[-0.58 -0.01  0.93 -2.07 -0.39 -1.80 -0.21 -0.26 -0.16  0.14 -0.18 -0.66
  1.18  0.22 -0.68  3.62  1.42 -0.17 -0.84  0.31  1.30  0.21 -0.58  0.94
  2.26  1.15  0.13 -0.72  0.39 -0.37  0.34  0.51] : bz > Q
[-0.03  0.48 -0.22  0.03 -0.34  2.27 -0.17  0.08  0.11 -0.91 -0.52  0.16
 -0.42  0.40  0.02 -3.31 -0.94 -0.37  0.63 -0.64  0.22 -1.19  0.31 -0.31
 -2.00  0.43 -0.81 -0.52  0.64 -0.82  0.84 -1.25] : Qz > G
[-0.66  0.04  1.61  0.22  0.24 -0.93  1.36  0.52  0.20  1.63 -0.82  1.71
  0.31  0.39  0.62  2.58  1.23  0.14  0.29  1.44  0.61  1.03 -0.46 -0.30
  0.79  0.26 -1.40 -0.36 -0.03 -0.32 -0.10 -0.02] : pj > L
[-0.25 -0.11  0.32 -0.09  0.12 -1.37 -0.48  0.57 -0.43 -0.95  0.04 -0.21
  0.15 -0.14 -0.03  3.10  1.01 -0.43  0.25 -0.52  0.74  0.43 -0.65  0.27
  0.79  0.82 -0.10  0.23  0.15 -0.46  0.33  0.37] : bz > Q
[-0.29 -0.72  0.28 -0.03 -0.03 -1.95  0.25  1.40 -0.22 -0.24 -0.60  1.21
  0.38  0.34 -0.22  4.10  1.45 -0.53  0.43  0.16  0.56  0.41 -1.27  0.56
  0.91 -0.17 -0.67 -0.28  0.52 -0.89 -0.43  0.83] : bz > T
[-0.17  0.29  1.10 -1.19 -0.47  1.05 -0.03  0.26  0.25  3.06 -1.43  1.20
  1.39  0.69  0.50  0.86  1.89  0.06  0.99  2.66  1.21  0.46 -0.20  0.10
  1.97  0.62 -1.18 -0.54 -0.51 -0.84 -1.49 -0.40] : Qz > A
[-0.30  0.42  1.27 -0.18 -0.37 -1.49  0.41  0.63 -0.13  1.84 -1.00  1.73
  1.24  0.07  0.37  3.99  1.94  0.23  1.15  2.81  0.84  1.63 -0.45  0.49
  1.40 -0.09 -1.36  0.18 -0.29 -0.48 -1.53  0.94] : pj > U
[-0.59  0.02  0.87 -0.49 -0.26 -1.77 -0.17  0.63 -0.12  0.94 -0.39  0.98
  0.44  0.24 -0.04  3.82  1.42  0.00  0.37  1.04  0.73  0.82 -1.08  0.04
  1.06  0.61 -0.60 -0.61  0.41 -0.70 -0.43  0.55] : bz > T
[ 0.41  0.21 -1.77  1.41 -0.57  4.68 -0.50 -0.35  0.27 -3.06 -0.15 -1.72
 -1.38  0.35  0.12 -8.04 -2.95 -0.55  0.83 -2.86 -0.89 -3.13  0.86 -0.72
 -3.00  1.31  2.45 -0.41  0.66 -1.15  2.42 -2.24] : Qz > G
[-0.42  0.30 -0.53  1.14 -0.38  3.32 -0.53  0.10  0.44 -0.50 -1.48  0.22
 -0.44  0.88  0.55 -4.64 -1.41 -0.51  1.36 -0.49  0.08 -1.09  0.34 -0.62
 -1.17  1.00  0.90 -0.83  0.54 -1.29  0.58 -1.61] : Qz > G
[-1.02  0.75  2.20 -2.38 -0.18 -1.08  0.67  0.32  0.85  3.57 -0.24  1.56
  1.94 -0.15  0.44  2.61  2.35  0.48 -0.07  3.65  1.33  1.53  0.36  0.07
  1.95 -0.18 -2.24  0.05 -0.73  0.17 -1.64  0.11] : Qz > V
[-2.10  1.08  3.09 -1.22 -0.76 -3.14  0.25  0.75  0.84  2.58 -1.18  1.88
  1.69  1.11  0.27  5.94  3.06 -0.17  0.91  3.13  2.47  1.99 -0.74  0.36
  2.82  1.28 -2.65 -0.97  0.03 -1.19 -0.18 -0.24] : pj > P
[-1.00  0.41  2.27 -3.30 -0.23 -5.00  0.48  0.55  0.07  2.08 -0.03  0.87
  1.98 -0.56 -0.45  8.04  3.25 -0.17 -0.47  2.56  1.96  2.53 -1.27  1.03
  3.01  0.48 -2.05 -0.42 -0.07  0.29 -0.39  1.60] : bz > H
[ 0.04  0.42  0.23 -0.01 -0.43  3.18 -0.63 -0.07 -0.04 -0.17 -1.26 -0.15
  0.37  0.51  0.19 -2.20  0.17  0.05  0.79  0.04  0.49 -0.54 -0.03 -0.10
  0.28  1.11  1.25 -0.70  0.04 -1.02 -0.82 -1.49] : Qz > G
[-1.07  0.88  2.22 -0.89 -0.28 -1.49  0.44  0.37  0.03  1.29 -0.28  1.08
  1.36  0.22  0.13  3.35  1.86 -0.05  1.15  1.15  2.37  0.98 -0.80 -0.16
  1.95  1.40 -1.10 -0.64  0.12 -0.64  0.59 -0.28] : pj > P
[-0.22  0.70  0.62 -0.91 -0.43  1.16  0.06  0.15  0.29  2.60 -1.26  0.98
  1.56  0.69  0.35  0.05  1.17  0.07  0.60  2.33  0.42 -0.03  0.09 -0.34
  1.29 -0.15 -1.37 -0.69 -0.40 -0.32 -1.60 -0.82] : Qz > V
[-0.10 -0.19 -0.08 -0.04  0.10 -2.39 -0.51  0.83 -0.45 -0.25 -0.28  0.38
  0.12  0.50 -0.57  4.12  1.02 -0.27 -0.04 -0.08  0.57  0.34 -1.34  0.60
  0.97  0.28 -0.51 -0.23  0.27 -0.70 -0.75  1.10] : bz > H
[-0.53 -0.29  2.75 -0.83 -0.68 -3.80  0.40  0.21  0.16  2.52 -0.18  1.76
  1.22 -0.53  0.56  5.82  2.45  0.40  0.28  2.80  1.08  2.19 -0.30  0.06
  1.82 -0.39 -2.63 -0.36 -0.40  0.63 -1.39  1.41] : pj > L
